How the elements are linked:
neda § livi
neda ^ koda
neda ~ tumo
neda $ beva
fulo § bife
fulo ^ milu
fulo ~ fisu
fulo $ nofo
kaso § mipo
kaso ^ zoko
kaso ~ fame
kaso $ dodo
zube § tono
zube ^ gogi
zube ~ liko
zube $ tevo
gero § peza
gero ^ mezi
gero ~ gogi
gero $ tono
kare § dere
kare ^ beva
kare ~ pafi
kare $ kozi
peza § lobu
peza ^ lofu
peza ~ gero
peza $ tilo
mosu § vari
mosu ^ boru
mosu ~ kolo
mosu $ bera
nite § nuvi
nite ^ dedi
nite ~ sepo
nite $ reme
gifu § kose
gifu ^ gavo
gifu ~ tuti
gifu $ tize
zoko § fezu
zoko ^ napa
zoko ~ fudu
zoko $ kaso
bisu § baba
bisu ^ done
bisu ~ guvi
bisu $ sova
vari § nizo
vari ^ tome
vari ~ mosu
vari $ gavo
dedi § tamo
dedi ^ nefa
dedi ~ keke
dedi $ nite
zoli § kidi
zoli ^ kase
zoli ~ gaki
zoli $ buki
padu § sepo
padu ^ nuvi
padu ~ reme
padu $ tara
liba § muga
liba ^ dodo
liba ~ magi
liba $ loko
pefa § soki
pefa ^ nopu
pefa ~ lofu
pefa $ lobu
tilo § gogi
tilo ^ peza
tilo ~ tono
tilo $ liko
tono § tilo
tono ^ gero
tono ~ zube
tono $ vebe
sama § magi
sama ^ muga
sama ~ loko
sama $ tuda
nomu § vose
nomu ^ buki
nomu ~ nisa
nomu $ nupi
tuvu § fame
tuvu ^ mipo
tuvu ~ dodo
tuvu $ muga
kose § bera
kose ^ kolo
kose ~ gifu
kose $ gazu
remu § napa
remu ^ kine
remu ~ fezu
remu $ fudu
tize § gazu
tize ^ gifu
tize ~ tibo
tize $ vafu
kuni § segu
kuni ^ kezu
kuni ~ tepi
kuni $ boru
kase § reme
kase ^ sepo
kase ~ tara
kase $ zoli
nuvi § keke
nuvi ^ tamo
nuvi ~ nite
nuvi $ padu
nizo § boru
nizo ^ tepi
nizo ~ vari
nizo $ kolo
napa § bonu
napa ^ mika
napa ~ remu
napa $ zoko
guti § fisu
guti ^ bife
guti ~ nofo
guti $ site
dere § zavo
dere ^ pizu
dere ~ kare
dere $ vofa
mipo § fudu
mipo ^ fezu
mipo ~ kaso
mipo $ tuvu
pizu § tumo
pizu ^ livi
pizu ~ beva
pizu $ dere
fudu § zoko
fudu ^ remu
fudu ~ mipo
fudu $ fame
sova § dore
sova ^ bisu
sova ~ bego
sova $ nefa
tuti § gifu
tuti ^ bera
tuti ~ gazu
tuti $ tibo
fisu § fulo
fisu ^ tuda
fisu ~ guti
fisu $ rupo
keke § dedi
keke ^ fizi
keke ~ nuvi
keke $ sepo
tome § tepi
tome ^ segu
tome ~ boru
tome $ vari
segu § fiza
segu ^ tevo
segu ~ kuni
segu $ tome
kidi § tara
kidi ^ reme
kidi ~ zoli
kidi $ gite
bera § gavo
bera ^ mosu
bera ~ kose
bera $ tuti
dapa § vafu
dapa ^ tibo
dapa ~ zozi
dapa $ fezi
fego § bego
fego ^ dore
fego ~ nefa
fego $ tamo
vose § tato
vose ^ gite
vose ~ nomu
vose $ giti
sepo § nite
sepo ^ keke
sepo ~ padu
sepo $ kase
nofo § guti
nofo ^ fulo
nofo ~ rupo
nofo $ nopu
giti § nisa
giti ^ vose
giti ~ nupi
giti $ kine
gazu § tuti
gazu ^ kose
gazu ~ tize
gazu $ rugi
reme § padu
reme ^ nite
reme ~ kase
reme $ kidi
nefa § fego
nefa ^ sova
nefa ~ fizi
nefa $ dedi
loko § sama
loko ^ liba
loko ~ milu
loko $ bife
kolo § mosu
kolo ^ nizo
kolo ~ gavo
kolo $ kose
rugi § tibo
rugi ^ gazu
rugi ~ vafu
rugi $ zozi
tumo § neda
tumo ^ fezi
tumo ~ pizu
tumo $ zavo
milu § loko
milu ^ magi
milu ~ tuda
milu $ fulo
kozi § vofa
kozi ^ kare
kozi ~ done
kozi $ baba
vema § nopu
vema ^ rupo
vema ~ soki
vema $ lofu
soki § vema
soki ^ site
soki ~ pefa
soki $ mezi
zozi § dapa
zozi ^ rugi
zozi ~ koda
zozi $ livi
vafu § rugi
vafu ^ tize
vafu ~ dapa
vafu $ koda
beva § pizu
beva ^ neda
beva ~ zavo
beva $ kare
tara § kase
tara ^ padu
tara ~ kidi
tara $ gaki
fizi § nefa
fizi ^ bego
fizi ~ tamo
fizi $ keke
gite § gaki
gite ^ kidi
gite ~ buki
gite $ vose
baba § moze
baba ^ kozi
baba ~ bisu
baba $ dore
gavo § kolo
gavo ^ vari
gavo ~ bera
gavo $ gifu
boru § tome
boru ^ kuni
boru ~ nizo
boru $ mosu
gaki § zoli
gaki ^ tara
gaki ~ gite
gaki $ tato
koda § zozi
koda ^ vafu
koda ~ fezi
koda $ neda
liko § zube
liko ^ tilo
liko ~ vebe
liko $ kezu
zoga § dodo
zoga ^ fame
zoga ~ muga
zoga $ magi
done § kozi
done ^ pafi
done ~ moze
done $ bisu
fame § kaso
fame ^ fudu
fame ~ tuvu
fame $ zoga
tevo § vebe
tevo ^ zube
tevo ~ kezu
tevo $ segu
dore § guvi
dore ^ baba
dore ~ sova
dore $ fego
nopu § site
nopu ^ nofo
nopu ~ vema
nopu $ pefa
magi § liba
magi ^ zoga
magi ~ sama
magi $ milu
bonu § kine
bonu ^ nupi
bonu ~ napa
bonu $ fezu
buki § gite
buki ^ zoli
buki ~ tato
buki $ nomu
gogi § gero
gogi ^ lobu
gogi ~ tilo
gogi $ zube
livi § fezi
livi ^ zozi
livi ~ neda
livi $ pizu
dodo § tuvu
dodo ^ kaso
dodo ~ zoga
dodo $ liba
muga § zoga
muga ^ tuvu
muga ~ liba
muga $ sama
fezi § koda
fezi ^ dapa
fezi ~ livi
fezi $ tumo
zavo § beva
zavo ^ tumo
zavo ~ dere
zavo $ pafi
lofu § pefa
lofu ^ vema
lofu ~ mezi
lofu $ peza
fiza § kezu
fiza ^ vebe
fiza ~ segu
fiza $ tepi
lobu § mezi
lobu ^ pefa
lobu ~ peza
lobu $ gogi
kine § mika
kine ^ giti
kine ~ bonu
kine $ remu
mika § nupi
mika ^ nisa
mika ~ kine
mika $ napa
bego § sova
bego ^ guvi
bego ~ fego
bego $ fizi
tamo § fizi
tamo ^ fego
tamo ~ dedi
tamo $ nuvi
tepi § kuni
tepi ^ fiza
tepi ~ tome
tepi $ nizo
vebe § liko
vebe ^ tono
vebe ~ tevo
vebe $ fiza
moze § done
moze ^ vofa
moze ~ baba
moze $ guvi
site § rupo
site ^ guti
site ~ nopu
site $ soki
nupi § giti
nupi ^ nomu
nupi ~ mika
nupi $ bonu
fezu § remu
fezu ^ bonu
fezu ~ zoko
fezu $ mipo
bife § tuda
bife ^ loko
bife ~ fulo
bife $ guti
nisa § nomu
nisa ^ tato
nisa ~ giti
nisa $ mika
vofa § pafi
vofa ^ dere
vofa ~ kozi
vofa $ moze
mezi § lofu
mezi ^ soki
mezi ~ lobu
mezi $ gero
tuda § milu
tuda ^ sama
tuda ~ bife
tuda $ fisu
tato § buki
tato ^ gaki
tato ~ vose
tato $ nisa
guvi § bisu
guvi ^ moze
guvi ~ dore
guvi $ bego
rupo § nofo
rupo ^ fisu
rupo ~ site
rupo $ vema
pafi § kare
pafi ^ zavo
pafi ~ vofa
pafi $ done
kezu § tevo
kezu ^ liko
kezu ~ fiza
kezu $ kuni
tibo § tize
tibo ^ tuti
tibo ~ rugi
tibo $ dapa

In the rows, zero is written as 149.

The rows follow the links: the fewer symbols apart two elements are, the more alike their rows tend to be.

Each row is also shifted at random along 8 hidden directions that mean nothing.

Some elements, each with a row of numbers:
zoko: [ 128  166  175  172  144  143  179  147  101  153  131  156  162  138  161  176  150  115  178  163  154  155  129  171   86  192  111  163  186  153  165  100]
fisu: [ 110  146  163  164  151  152  149  154  135  114  117  124  190  130  153  185  135  193  158  154  142  130  115  195  138  140  117  147  164  159  151   62]
keke: [ 156  156  182  101  179  179  130  152  127  132  179  159  173  132  145  122  164  174  134  131  145  151  166  184  229  135  156  162  147  157  137  126]
pefa: [ 263  115  150  165  115  115  187  146  105  145  113  123  118  117  181  146  208  114  139  143  129  226  181  121   55  182  192  156  165   81  157  130]
lobu: [ 145  198  121  215  123  150  157  162  155  110  107  193  185  185  171  163  144  192  188  174  144  146  105  144  106  151  160  161  135  177  151  124]
vofa: [ 147  159  151  162  138  160  188  149  145  117  194  129  146  177  164  145  150  227  186  136  206  153  168  113  193   85  100  173  192  166  152  115]
gifu: [ 161  177  121  157  100  201  132  162  156   94  130  154  157  174  153  163  145  192  151  161  146  169  114  128  145  150  192  181  158   96  166  135]
bera: [ 191  156  112  134  113  188  127  170  169  116  137  150  149  166  136  153  152  179  136  147  126  166  128  107  166  149  211  150  125   75  151  182]
guti: [ 152  176  147  179  119  158  124  157  195  124  110  162  182  183  134  212   99  149  164  218  184  126  104  176   93  172  129  137  163  183  174  131]
rupo: [ 147   99  137  170  130  128  180  161  135  157  136  121  121  157  131  191  161  116  141  156  130  161  118  129  129  168  165  118  134  128  154  170]
tuda: [ 184  133  140  154  148  109  163  155  124  147  157  126  162  143  162  163  148  133  144  151  151  140  169  146  109  154  100  117  158  167  149  139]
gavo: [ 236  148  118  151  133  161  141  148  151  135  162  143  135  168  157  133  151  157  137  131  135  154  152  129  168  136  177  155  136  141  149  179]
zoli: [  76   98  164  154  139  136  190  140  157  130  188  144  116  204  118  176  156  166  138  164  191  133  143  142  207  126  153  120  143  212  148  154]
tibo: [ 193  175  142  137  173  182  106  154  167  196  144  142  149  137  144  129  131   92  174  138  127  170  137  145  165  158  155  181  146  116  156  232]
neda: [ 141  144  144  119  175  132  144  119  115  182  155  134  122  104  170   83  172  122  131   82  102  154  195  138  135  158  160  164  146  109  136  163]
livi: [ 112  177  156  134  179  162  105  137  177  174  148  157  157  108  176  100  137  175  134  126  133  139  178  190  168  123  149  185  153  155  138  125]
kolo: [ 127  138  125  146  112  182  115  127  154   90  136  156  136  161  153  150  139  196   82  133  113  115  118  196  170  159  222  158  131  153  155   94]
padu: [ 167  201  184  133  140  167  160  132  122  103  126  155  185  163  146  145  161  150  210  161  194  179  159  120   89  180  119  176  202  120  166  125]
fezu: [ 154  182  169  164  150  155  160  182  147  162  138  166  184  143  148  185  139  142  190  194  179  165  133  146  117  163  103  151  174  138  159  132]
bego: [  98  139  164  136  174  152  155  147  155  215  199  179  112  119  154  131  139  152  110  138  152  119  171  180  206  136  139  161  151  177  140  128]
lofu: [ 191  148  146  169  142  166  130  200  203  122  113  159  186  138  154  168  163  224  151  189  152  190  137  160  185  100  197  155  115  134  136  128]
remu: [  59  144  144  159  144  163  184  174  112  143  145  168  158  169  110  196  155  139  168  157  127  128   80  126  172  182  153  117  121  124  147  159]
nomu: [ 179  115  154  143  158  113  221  165  139  160  179  156  130  162  125  153  190  178  165  145  172  155  173   78  179  123  135  105  128  136  126  170]
fiza: [ 126  159  154  161  159  150  117  119  151  135   95  112  165  121  169  131  139  139  167  119  120  155  136  184   98  156  147  179  166  141  158  123]
nizo: [ 171  130  120  141  120  158  121  157  211  134  133  146  131  159  142  150  148  186  107  162  141  154  158  134  160  127  215  137  117  117  144  170]
tevo: [ 136  160  146  191  155  164  107  141  176  110  139  123  182  176  176  156  114  169  164  155  158  146  122  211  168  110  133  176  160  237  163  128]
tumo: [  54  141  120  128  147  158  164  142  132  129  143  148  131  147  136  113  182  187  137   93  101  144  146   96  178  144  202  141  110   79  127  170]
gogi: [ 166  144  120  215  126  128  196  118   56   81  136  139  145  200  182  136  182  135  178   99  103  158  106  141  115  172  167  155  138  194  157  138]
kozi: [ 112  127  151  117  159  153  178  140  111  176  190  111  112  120  149  133  158  154  141  101  150  142  176  120  172  136  116  156  177   98  144  138]
magi: [ 128  114  131  126  100  129  131  195  191  123  150  149  161  138  153  188  152  194   73  214  169  167  199  148  128  136  177  100  134  123  146  120]
fame: [  58  142  162  201  169  139  174  160  153  134  140  172  171  184  138  179  150  170  178  166  155  129   96  182  194  131  149  134  117  238  141  131]
bisu: [ 126  131  155  108  139  181  141  155  189  179  161  157  109  155  102  164  146  130  126  165  164  150  142  118  187  165  193  143  140   91  151  203]
kare: [ 162  171  149  134  155  161  142  115  140  131  178  143  148  170  153  123  130  163  158  120  166  120  163  150  166  139  120  166  173  176  155  144]
tuvu: [ 119  126  175  140  170  120  152  168  142  179  125  140  162   93  155  152  176  136  136  159  132  176  171  173  128  155  151  136  140  127  135  123]

Complete each set of four: the symbols that take the first to the second take the third to the fourth, perhaps in another order.
Answers are names.
A [  74  158  127  145  177  164  111  138  190  160   94  158  160  131  120  129  135  173  148  112   83   98   99  159  174  149  198  141   88  122  129  171]
B [ 195  170  104  181  162  126  172  151  153  182  156  158  138  162  159  119  147  155  188  112  128  130  148   86  148  126  130  144  122  145  133  210]
C [ 208  110  167  151  162  124  176  144  105  158  119   98  142  116  143  161  175  104  168  125  122  173  137  144  109  173  137  138  153  108  151  144]
D nopu

A [ 145  115  137  131  126  154  162   92  123  166  198  142   68  213  113  155  129   50  114  127  151  108  130  134  156  208  165  132  157  186  173  228]
B [ 152  193  181  145  173  171  165  125  107  123  152  189  171  154  156  114  170  184  182  117  150  138  143  167  178  153  149  184  160  173  142   98]
C [ 167  175  171  133  163  164  153  125  161  198  144  179  120  144  125  133  146  107  169  145  158  141  145  131  134  189  157  167  159  118  154  185]
D sepo

A [ 131  176  116  176  117  180  138  165  171  157  159  157  135  179  160  162  126  138  161  170  163  167  132  125  135  149  158  180  166  131  170  189]
B [ 126  137   86  174  116  158  171  197  158  154  199  145  129  161  171  157  145  214  126  142  146  150  156   99  204   86  147  145  133  122  140  160]
C [ 217  142  118  169  143  157  160  171  145  174  202  125  121  172  169  141  145  127  162  140  162  184  159  111  191  109  134  168  158  154  156  218]
D kolo

A [ 137  140  168  160  147  137  139  160  177  126  119  166  175  157  141  170  158  159  142  192  160  162  145  179  140  151  176  131  129  185  145  133]
B [ 169  116  203  128  182  169  106  163  180  137  126  138  178  133  121  171  156  135  132  182  147  175  130  225  211  146  191  145  123  186  145  144]
C [ 151  143  158  130  152  156  122  182  167  196  193  168  156  140  138  192  105  111  105  205  171  118  150  200  181  161  109  125  156  193  158  150]
D mika

A [ 114  136  158  151  133  173  157  161  131  122  149  168  157  192  106  202  145  125  145  178  145  131   86  160  179  189  174  121  126  165  160  162]
B [ 176  129  175  108  191  156  137  168  146  174  175  156  170  130  112  160  145  145  126  154  135  117  137  182  235  142  139  115  116  165  131  154]
C [ 140  173  143  134  128  162  165  186  151  146  137  186  176  159  114  192  148  160  165  191  163  143  125  100  131  181  141  113  138   86  147  159]
D nisa

A [ 219  153  181  103  176  169  122  130  149  176  179  183  135  145  135  114  156  108  120  140  146  142  175  182  199  172  177  160  142  175  146  177]
B [ 156  193  154  126  205  147  134  146  138  232  193  202  154  130  146  106  129   97  158  128  137  104  168  158  184  167  106  151  138  182  136  201]
C [ 202  112  134  121  160  146  113  198  173  189  140  136  149   91  148  144  170  131   96  156  101  186  172  158  179  138  201  126   98   91  130  188]
D lobu

A [ 221  159  146  173  159  161  175  116   70  131  153  119  134  155  177  112  172  122  191   75  115  169  128  144  149  157  145  198  172  146  160  148]
B [ 125  167  114  112  134  132  118  146  171  206  187  159  122  111  181  116  124  128   92  150  153  133  230  137  100  155  122  149  174  117  152  167]
C [ 182  159  152  140  182  149   89  136  212  181  107  130  161  111  152  122  125  138  148  140  130  143  161  183  133  137  157  164  139  149  143  172]
D tize

A [ 147  133  178  162  145  158  176  130  157  156  190  163  105  169  152  149  149  171  133  152  194  143  160  175  197  126  154  179  178  206  154  110]
B [ 135  143  176  137  131  178  166  113  142  120  146  183  112  177  123  143  173  154  128  139  150  145  126  160  172  187  223  166  146  149  157  129]
C [ 129  117   94  160  117  152  170  183  123  162  209  126  108  137  183  150  152  180  100  127  134  157  170  122  190  106  146  153  152  117  147  143]
D tuti

A [ 132  124   89  182  125  105  191  145  133  186  184  144   92  149  184  131  151  155  115  115  129  127  178  108  127  131  139  135  143  149  142  160]
B [ 183  134  102  162  125  126  159  143  148  167  173  147  105  154  174  133  147  149  112  128  133  135  173  123  131  141  160  142  142  146  148  167]
C [ 133  146  118  114  146  137  130  137  155  185  193  151  116  139  161  113  133  124  103  128  140  125  203  130  148  153  138  138  153  138  146  192]
D zavo

A [ 106  119  114  184   95  155  146  123  109   76  145  121  133  202  171  168  146  126  115  138  124  152  115  175  121  175  191  148  150  189  177  138]
B [ 135  108  157  126  175  158  110  120  164  139  107  111  139  110  140  117  161  166  111   97   84  143  138  196  186  138  214  155  112  131  133  133]
C [ 140  144  149  139  159  143  181  141  148  215  181  178   93  153  126  135  157  103  149  136  150  139  155  107  162  172  157  147  141  128  145  211]
D nuvi

A [ 192   94  214  107  192  124  158   77   99  162  164  110  110  138  131  119  170   61  126  101  141  140  170  202  155  191  149  146  165  202  152  149]
B [ 197  116  192   99  178  126  124  114  175  194  165  152  121  132  124  141  137   83   98  163  164  122  189  198  149  182  148  124  153  193  150  164]
C [  85  144  121  139  165  139  147  234  187  176  151  128  204   98  141  188  131  219  155  180  151  143  159  114  185   82   90  103  124   87  122  141]
D guti

A [ 178  143  145  149  190  127  159  160  130  159  134  126  186  149  123  156  149  126  193  128  122  128  120  126  163  145  107  108  112  152  133  195]
B [ 120  130  140  132   90  153  162  142  117   44   81  140  172  171  121  186  185  181  134  162  124  159  112  118   80  205  216  107  129   69  155  104]
C [ 195  159  168  206  159  123  197  153  128  153  104  136  161  126  174  157  172  167  215  142  151  180  132  139   92  140  119  174  170  139  146  100]
D rupo

A [ 191  122  154  148  144  170  121  141  181  142  171  131  118  171  158  129  156  140  124  148  160  191  170  169  202  118  201  180  148  185  156  187]
B [ 110  161  148  184  167  181  144  153  140  146  169  136  152  147  177  137  136  183  169  121  145  152  124  187  212  102  134  202  165  189  154  120]
C [ 146  116  157  110  126  158  148  138  149  125  156  179  128  181   99  182  150  130   86  176  140  109  128  163  169  202  206   96  117  154  153  151]
D tato

A [ 118  153  156  138  102  166  180  121   85   79  172  169  135  198  151  153  174  153  132  143  165  154  149  140  136  192  172  156  178  156  168  110]
B [  94  205  204  133  190  199  133  110  137  130  101  201  182  120  129  115  157  196  178  113  120  115  100  206  180  179  184  197  144  140  137   68]
C [ 126  136  140  205  168  112  188  161  132  200  143  138  141  138  157  172  142  126  181  141  137  131  120  146  124  144  101  139  143  172  145  150]
D bife

A [ 147  121  159  129  117  157  180  144  126  133  188  171  102  149  157  141  185  173   98  147  163  168  188  144  171  156  201  161  163  129  150  107]
B [ 165  166  168  142  170  165  144  145  180  184  181  197  134  164  132  131  140  147  145  157  168  127  152  161  209  144  162  161  138  192  143  175]
C [ 185  116  144  151  125  116  160  185  183  122  151  146  159  162  151  172  175  178  125  202  182  190  192  131  143  121  172  110  132  160  141  155]
D zoga

A [ 200  157  151  172  153  145  140  154  149  149  104  161  164  130  160  145  163  145  155  150  118  166  132  167  119  162  179  158  130  139  146  136]
B [ 158  138  126  213  134  116  196  185  165  184  147  150  135  163  159  186  149  148  180  181  171  167  138  108  119  125  122  135  144  158  149  169]
C [ 123  112  127  159  173  152  149  156   88  121  147  105  161  139  160  131  176  147  145   85   73  157  115  166  208  131  172  143  102  150  136  158]
D peza

A [ 178  129  138  115   91  144  124  180  174  118  127  126  164  132  145  203  142  154   95  213  167  175  177  141   80  172  157  111  166   81  164  121]
B [  95  156  131  166  164  121  155  167  141  154  150  146  188  138  155  169  122  169  155  153  139  100  136  163  140  135   83  116  139  179  140  118]
C [ 172  158  179  159  135  169  156  118  173  145  170  170  116  184  145  156  132  153  148  169  205  141  147  176  158  151  158  187  191  203  168  119]
D bisu

A [ 155  166  170  153  157  107  188  147  154  195  178  148  137  147  162  152  143  123  191  175  218  160  206  107   87  145   62  149  207  162  158  159]
B [ 194  114  163  119   94  129  180  148  157  133  179  126  105  180  143  175  171  115  128  199  225  210  213   91   90  168  153  134  200  115  174  177]
C [ 173  141  127  162  136  141  161  184  115  123  133  128  170  112  189  139  186  193  145  132  115  202  170  137  132  123  166  158  143   93  139  108]
D peza

